Below are the code and all the weights of a small trained network. Each question names an input and a class and asks about switching units off, where a switched-off unit gives its printed mean instead of its output.

import numpy as np


def w(rows, s, z=0):
    codes = np.array(rows[::2]) - 128.0
    scale = np.full(codes.shape[1], s)
    scale[-1] = z or s
    return codes * scale


def norm(h):
    return h / np.sqrt((h * h).mean(-1, keepdims=True) + 1e-5)


def f(y):
    return np.maximum(y, 0)


def log_softmax(a):
    a = a - a.max(-1, keepdims=True)
    return a - np.log(np.exp(a).sum(-1, keepdims=True))


def net(x, mask):
    res = np.array(x, float).reshape(1, 4) / 4 @ E
    u = 0
    for l in range(3):
        y = f(norm(res) @ A[l][:, :-1].T + A[l][:, -1])
        res = res + np.where(mask[u : u + 7], y, B[l][:, -1]) @ B[l][:, :-1]
        u += 7
    return log_softmax(norm(res)[-1] @ U[:, :-1].T + U[:, -1])


A, B = {}, {}
E = w([
[187,105,178,133,122,2,87],'x0',
[161,101,150,53,196,197,56],'x1',
[5,15,182,167,113,78,107],'x2',
[133,152,214,140,135,118,151],'x3',
],0.0069)
A[0] = w([
[168,104,112,107,174,94,126,102],'L0N0',
[76,56,118,116,139,100,200,105],'L0N1',
[65,87,111,157,187,114,92,40],'L0N2',
[100,156,149,154,154,39,153,87],'L0N3',
[176,147,54,134,97,163,117,5],'L0N4',
[232,93,129,122,176,164,117,166],'L0N5',
[57,92,129,148,109,163,254,30],'L0N6',
],0.0083,0.0018)
B[0] = w([
[104,155,147,110,190,121,125,184],'L0N0',
[184,151,81,113,147,115,12,217],'L0N1',
[108,31,148,7,135,61,169,204],'L0N2',
[72,192,140,144,46,241,80,215],'L0N3',
[137,127,27,155,93,155,181,217],'L0N4',
[111,209,62,108,189,2,91,255],'L0N5',
[98,162,194,179,216,109,112,252],'L0N6',
],0.0061,0.0043)
A[1] = w([
[110,146,122,68,148,176,140,134],'L1N0',
[148,141,25,55,87,173,214,44],'L1N1',
[145,153,34,127,135,177,121,85],'L1N2',
[111,146,122,121,73,116,140,68],'L1N3',
[83,126,159,154,202,151,209,7],'L1N4',
[46,110,140,93,93,64,137,192],'L1N5',
[147,105,160,121,2,174,137,252],'L1N6',
],0.0076,0.002)
B[1] = w([
[130,129,132,183,106,59,114,197],'L1N0',
[242,100,113,177,95,111,197,251],'L1N1',
[135,112,62,177,134,105,144,255],'L1N2',
[143,145,147,124,134,174,105,153],'L1N3',
[128,101,122,254,198,150,150,182],'L1N4',
[145,117,118,52,165,247,157,247],'L1N5',
[154,125,91,123,41,112,88,171],'L1N6',
],0.0074,0.0041)
A[2] = w([
[161,153,119,73,203,95,69,129],'L2N0',
[59,86,138,43,121,145,111,5],'L2N1',
[100,1,95,67,114,171,95,122],'L2N2',
[181,94,92,115,72,106,231,113],'L2N3',
[68,21,154,65,130,136,71,21],'L2N4',
[101,182,190,151,13,97,162,121],'L2N5',
[124,101,47,137,179,104,130,14],'L2N6',
],0.007,0.0025)
B[2] = w([
[66,175,192,101,128,149,92,254],'L2N0',
[134,125,128,125,113,56,174,203],'L2N1',
[154,100,210,139,62,2,206,251],'L2N2',
[182,118,122,118,161,178,195,222],'L2N3',
[182,68,81,156,92,76,203,250],'L2N4',
[137,34,81,69,49,246,6,198],'L2N5',
[150,148,162,99,98,150,181,200],'L2N6',
],0.0086,0.0042)
U = w([
[144,85,128,102,35,223,48,199],'0',
[229,146,33,157,144,167,208,66],'1',
[119,7,193,112,85,41,202,24],'2',
[45,103,158,192,198,197,155,255],'3',
[126,208,175,35,178,108,52,130],'4',
],0.013,0.00089)

Each question gives the input, the list of numbers given to net, and the class t.
The units are the neurons (one row each of A and B). Each row of codes is followed by its name. A weight is (code - 128) times the scale printed after its matrix; where a second scale follows, it is the last column's (A, B and U).
mask holds one flag per neuron, layer by layer. A switched-off neuron (its flag False) gives its mean, the last column of its row in B, instead of its output. The means were averaged over made-up inputs and are rounded, as every weight is.
A unit's drop is (log p(t) with every unit on - log p(t) with that unit switched off) / (log p(t) with every unit on - log p(t) with every unit switched off).
The circuit of an input: a set's keep is (log p(t) with only the set's units on - log p(t) with every unit switched off) / (log p(t) with every unit on - log p(t) with every unit switched off). Starting from the 12 units with the biggest drops (on a tie, the unit counted first), units are removed one at a time, each time the one whose removal leaves the highest keep (on an exact tie, the one counted first), for as long as the keep stays at least 0.8.
units of the circuit, in order: the units of the circuit, biggest drop first
unit that matters most: the unit with the biggest drop
top k neurons: the k neurons with the biggest drops, biggest first
k most important neurons of layer l: the k neurons of layer l with the biggest drops, biggest first
drop when u is switched off: that unit's drop, to one decimal
input [-3,7,-4,1], class 4: units of the circuit, in order : (L2N0)
input [7,-5,3,-1], class 0: units of the circuit, in order : (L0N3, L2N5)
input [1,7,-6,0], class 4: 2 most important neurons of layer 2 : (L2N0, L2N4)
input [-7,4,7,5], class 2: top 2 neurons : (L0N2, L2N2)
input [-3,-8,1,0], class 3: top 2 neurons : (L0N6, L1N4)
input [-2,3,-1,1], class 4: 2 most important neurons of layer 1 : (L1N4, L1N6)
input [0,-3,1,5], class 0: top 2 neurons : (L0N3, L2N5)
input [4,-6,-5,2], class 0: top 2 neurons : (L2N5, L0N3)
input [1,8,-5,0], class 4: top 2 neurons : (L2N0, L0N5)
input [-6,0,3,-4], class 2: top 3 neurons : (L0N2, L2N2, L0N1)
input [-5,-4,1,-1], class 3: drop when L1N1 is switched off : 0.0
input [-5,-4,-1,7], class 3: drop when L0N6 is switched off : 0.2
input [-8,-8,2,-4], class 3: drop when L1N1 is switched off : 0.1
input [7,-6,-4,-1], class 0: unit that matters most : L2N5
input [-2,-1,3,3], class 3: 2 most important neurons of layer 0 : (L0N6, L0N5)
